Here is a tiny trained network, its code and every weight. The questions are about switching its units off for an input and a class, where a switched-off unit gives its printed mean instead of its output.

import numpy as np


def w(rows, s, z=0):
    codes = np.array(rows[::2]) - 128.0
    scale = np.full(codes.shape[1], s)
    scale[-1] = z or s
    return codes * scale


def norm(h):
    return h / np.sqrt((h * h).mean(-1, keepdims=True) + 1e-5)


def f(y):
    return np.maximum(y, 0)


def log_softmax(a):
    a = a - a.max(-1, keepdims=True)
    return a - np.log(np.exp(a).sum(-1, keepdims=True))


def net(x, mask):
    res = np.array(x, float).reshape(1, 4) / 4 @ E
    u = 0
    for l in range(3):
        y = f(norm(res) @ A[l][:, :-1].T + A[l][:, -1])
        res = res + np.where(mask[u : u + 8], y, B[l][:, -1]) @ B[l][:, :-1]
        u += 8
    return log_softmax(norm(res)[-1] @ U[:, :-1].T + U[:, -1])


A, B = {}, {}
E = w([
[37,101,164],'x0',
[132,71,195],'x1',
[126,237,253],'x2',
[126,33,150],'x3',
],0.0041)
A[0] = w([
[197,177,76,13],'0.n1',
[155,180,203,2],'0.n2',
[91,176,115,36],'0.n3',
[193,173,106,50],'0.n4',
[96,86,255,28],'0.n5',
[120,161,241,207],'0.n6',
[203,174,127,102],'0.n7',
[84,108,38,4],'0.n8',
],0.0062,0.0019)
B[0] = w([
[232,134,122,175],'0.n1',
[105,49,132,182],'0.n2',
[77,157,88,148],'0.n3',
[240,149,146,170],'0.n4',
[227,110,255,209],'0.n5',
[62,68,228,252],'0.n6',
[213,105,223,185],'0.n7',
[119,61,118,187],'0.n8',
],0.0042,0.0033)
A[1] = w([
[160,164,166,19],'1.n1',
[200,53,89,158],'1.n2',
[80,90,54,81],'1.n3',
[155,164,88,171],'1.n4',
[208,203,94,92],'1.n5',
[87,130,164,68],'1.n6',
[113,2,89,18],'1.n7',
[91,249,157,4],'1.n8',
],0.0053,0.0018)
B[1] = w([
[114,94,158,150],'1.n1',
[99,54,3,252],'1.n2',
[110,44,128,195],'1.n3',
[194,86,110,168],'1.n4',
[238,89,166,186],'1.n5',
[122,145,139,157],'1.n6',
[31,69,132,239],'1.n7',
[55,148,64,159],'1.n8',
],0.0047,0.0029)
A[2] = w([
[181,174,93,126],'2.n1',
[173,129,188,132],'2.n2',
[94,177,122,150],'2.n3',
[180,149,126,195],'2.n4',
[125,172,76,159],'2.n5',
[96,119,176,215],'2.n6',
[77,176,173,2],'2.n7',
[154,250,117,60],'2.n8',
],0.012,0.0033)
B[2] = w([
[158,142,169,179],'2.n1',
[46,64,179,234],'2.n2',
[80,92,85,152],'2.n3',
[134,198,181,195],'2.n4',
[123,92,196,156],'2.n5',
[103,223,113,253],'2.n6',
[254,162,21,169],'2.n7',
[18,104,147,166],'2.n8',
],0.0073,0.0046)
U = w([
[160,125,74,104],'0',
[238,104,123,140],'1',
[124,128,89,30],'2',
[125,137,76,10],'3',
[80,3,31,181],'4',
[123,127,88,38],'5',
[65,137,211,195],'6',
[50,210,50,135],'7',
],0.017,0.013)

Each question gives the input, the list of numbers given to net, and the class t.
The units are the neurons (one row each of A and B). Each row of codes is followed by its name. A weight is (code - 128) times the scale printed after its matrix; where a second scale follows, it is the last column's (A, B and U).
mask holds one flag per neuron, layer by layer. A switched-off neuron (its flag False) gives its mean, the last column of its row in B, instead of its output. The means were averaged over made-up inputs and are rounded, as every weight is.
A unit's drop is (log p(t) with every unit on - log p(t) with that unit switched off) / (log p(t) with every unit on - log p(t) with every unit switched off).
The circuit of an input: a set's keep is (log p(t) with only the set's units on - log p(t) with every unit switched off) / (log p(t) with every unit on - log p(t) with every unit switched off). Starting from the 12 units with the biggest drops (on a tie, the unit counted first), units are removed one at a time, each time the one whose removal leaves the highest keep (on an exact tie, the one counted first), for as long as the keep stays at least 0.8.
units of the circuit, in order: the units of the circuit, biggest drop first
top k neurons: the k neurons with the biggest drops, biggest first
top k neurons in layer l: the k neurons of layer l with the biggest drops, biggest first
drop of u: that unit's drop, to one decimal
input [1,-8,-5,-8], class 0: top 2 neurons in layer 2 : 2.n2, 2.n8
input [-7,-5,-1,-8], class 1: units of the circuit, in order : 1.n5
input [8,-6,1,6], class 7: top 2 neurons in layer 2 : 2.n6, 2.n2
input [6,4,3,-8], class 7: top 2 neurons : 2.n7, 2.n6
input [3,0,-1,-4], class 7: top 4 neurons : 1.n2, 2.n2, 0.n1, 0.n4
input [-3,2,0,-5], class 1: top 2 neurons : 1.n5, 0.n1
input [-1,-6,-6,-6], class 0: top 2 neurons in layer 2 : 2.n2, 2.n4
input [6,-2,-1,-3], class 7: top 2 neurons : 1.n2, 2.n2
input [-1,-3,0,-6], class 6: drop of 2.n8 : 0.4
input [-7,-3,-7,-2], class 1: drop of 0.n5 : -0.1
input [3,-6,4,2], class 7: drop of 2.n7 : 0.1
input [2,-4,0,-1], class 4: top 2 neurons in layer 2 : 2.n6, 2.n4
